Here is a tiny trained network, its code and every weight. The questions are about switching its units off for an input and a class, where a switched-off unit gives its printed mean instead of its output.

import numpy as np


def w(rows, s, z=0):
    codes = np.array(rows[::2]) - 128.0
    scale = np.full(codes.shape[1], s)
    scale[-1] = z or s
    return codes * scale


def norm(h):
    return h / np.sqrt((h * h).mean(-1, keepdims=True) + 1e-5)


def f(y):
    return y / 2 * (1 + np.tanh(0.7978845608 * (y + 0.044715 * y**3)))


def log_softmax(a):
    a = a - a.max(-1, keepdims=True)
    return a - np.log(np.exp(a).sum(-1, keepdims=True))


def net(x, mask):
    res = np.array(x, float).reshape(1, 3) / 4 @ E
    u = 0
    for l in range(3):
        y = f(norm(res) @ A[l][:, :-1].T + A[l][:, -1])
        res = res + np.where(mask[u : u + 10], y, B[l][:, -1]) @ B[l][:, :-1]
        u += 10
    return log_softmax(norm(res)[-1] @ U[:, :-1].T + U[:, -1])


A, B = {}, {}
E = w([
[157,167,108],'x0',
[201,46,152],'x1',
[170,110,2],'x2',
],0.0088)
A[0] = w([
[117,80,108,15],'L0N0',
[105,116,112,66],'L0N1',
[61,177,188,148],'L0N2',
[90,146,21,140],'L0N3',
[68,79,209,162],'L0N4',
[69,171,101,30],'L0N5',
[109,135,119,69],'L0N6',
[14,129,55,207],'L0N7',
[1,216,94,192],'L0N8',
[76,67,7,2],'L0N9',
],0.01,0.0048)
B[0] = w([
[182,125,147,111],'L0N0',
[101,68,178,111],'L0N1',
[78,156,80,209],'L0N2',
[50,115,65,202],'L0N3',
[167,192,89,224],'L0N4',
[101,77,184,131],'L0N5',
[141,102,154,111],'L0N6',
[101,96,72,220],'L0N7',
[2,81,125,253],'L0N8',
[189,125,13,173],'L0N9',
],0.0089,0.0058)
A[1] = w([
[11,138,209,205],'L1N0',
[42,94,55,188],'L1N1',
[117,133,50,208],'L1N2',
[164,128,103,252],'L1N3',
[202,127,71,204],'L1N4',
[109,175,193,39],'L1N5',
[102,146,183,29],'L1N6',
[178,35,168,134],'L1N7',
[203,64,151,162],'L1N8',
[52,161,210,209],'L1N9',
],0.011,0.0034)
B[1] = w([
[135,192,56,227],'L1N0',
[254,93,134,255],'L1N1',
[170,111,71,208],'L1N2',
[150,128,69,178],'L1N3',
[92,94,19,197],'L1N4',
[160,174,105,139],'L1N5',
[103,175,83,127],'L1N6',
[56,139,177,173],'L1N7',
[38,83,152,188],'L1N8',
[181,177,52,204],'L1N9',
],0.0084,0.0075)
A[2] = w([
[97,162,119,49],'L2N0',
[100,95,181,119],'L2N1',
[113,89,87,39],'L2N2',
[185,67,203,213],'L2N3',
[113,192,24,136],'L2N4',
[59,101,128,5],'L2N5',
[79,95,6,182],'L2N6',
[18,48,113,79],'L2N7',
[181,63,42,139],'L2N8',
[136,167,55,220],'L2N9',
],0.011,0.0029)
B[2] = w([
[130,101,97,128],'L2N0',
[65,47,134,132],'L2N1',
[115,192,150,146],'L2N2',
[2,80,112,134],'L2N3',
[143,89,205,222],'L2N4',
[85,85,165,131],'L2N5',
[157,105,188,251],'L2N6',
[63,145,223,173],'L2N7',
[108,91,155,202],'L2N8',
[134,22,222,205],'L2N9',
],0.009,0.012)
U = w([
[31,66,214,92],'0',
[175,115,220,139],'1',
[223,244,30,232],'2',
[254,143,101,2],'3',
],0.006,0.0058)

Each question gives the input, the list of numbers given to net, and the class t.
The units are the neurons (one row each of A and B). Each row of codes is followed by its name. A weight is (code - 128) times the scale printed after its matrix; where a second scale follows, it is the last column's (A, B and U).
mask holds one flag per neuron, layer by layer. A switched-off neuron (its flag False) gives its mean, the last column of its row in B, instead of its output. The means were averaged over made-up inputs and are rounded, as every weight is.
A unit's drop is (log p(t) with every unit on - log p(t) with that unit switched off) / (log p(t) with every unit on - log p(t) with every unit switched off).
The circuit of an input: a set's keep is (log p(t) with only the set's units on - log p(t) with every unit switched off) / (log p(t) with every unit on - log p(t) with every unit switched off). Starting from the 12 units with the biggest drops (on a tie, the unit counted first), units are removed one at a time, each time the one whose removal leaves the highest keep (on an exact tie, the one counted first), for as long as the keep stays at least 0.8.
circuit, biggest first: the units of the circuit, biggest drop first
most important unit: the unit with the biggest drop
top k neurons: the k neurons with the biggest drops, biggest first
k most important neurons of layer l: the k neurons of layer l with the biggest drops, biggest first
drop of u: that unit's drop, to one decimal
input [7,7,-8], class 2: most important unit => L2N9
input [-6,-5,-8], class 2: 2 most important neurons of layer 1 => (L1N0, L1N9)
input [6,6,1], class 0: 2 most important neurons of layer 0 => (L0N4, L0N9)
input [6,-8,3], class 0: top 2 neurons => (L0N8, L0N3)
input [5,-7,-8], class 2: circuit, biggest first => (L1N0, L1N9)
input [5,-7,6], class 0: top 3 neurons => (L0N8, L0N3, L1N9)
input [8,-8,6], class 0: circuit, biggest first => (L0N8, L2N4)
input [2,-6,-8], class 2: 2 most important neurons of layer 1 => (L1N0, L1N9)
input [6,7,-8], class 2: top 3 neurons => (L2N9, L0N9, L2N4)
input [0,6,-7], class 2: 3 most important neurons of layer 2 => (L2N9, L2N4, L2N6)
input [-2,-2,-5], class 2: 2 most important neurons of layer 2 => (L2N7, L2N8)
input [7,7,1], class 0: drop of L0N4 => 0.2
input [0,0,0], class 3: drop of L1N1 => 0.2
input [7,7,2], class 0: most important neuron of layer 0 => (L0N4)
input [-1,2,-5], class 2: drop of L2N9 => -0.1
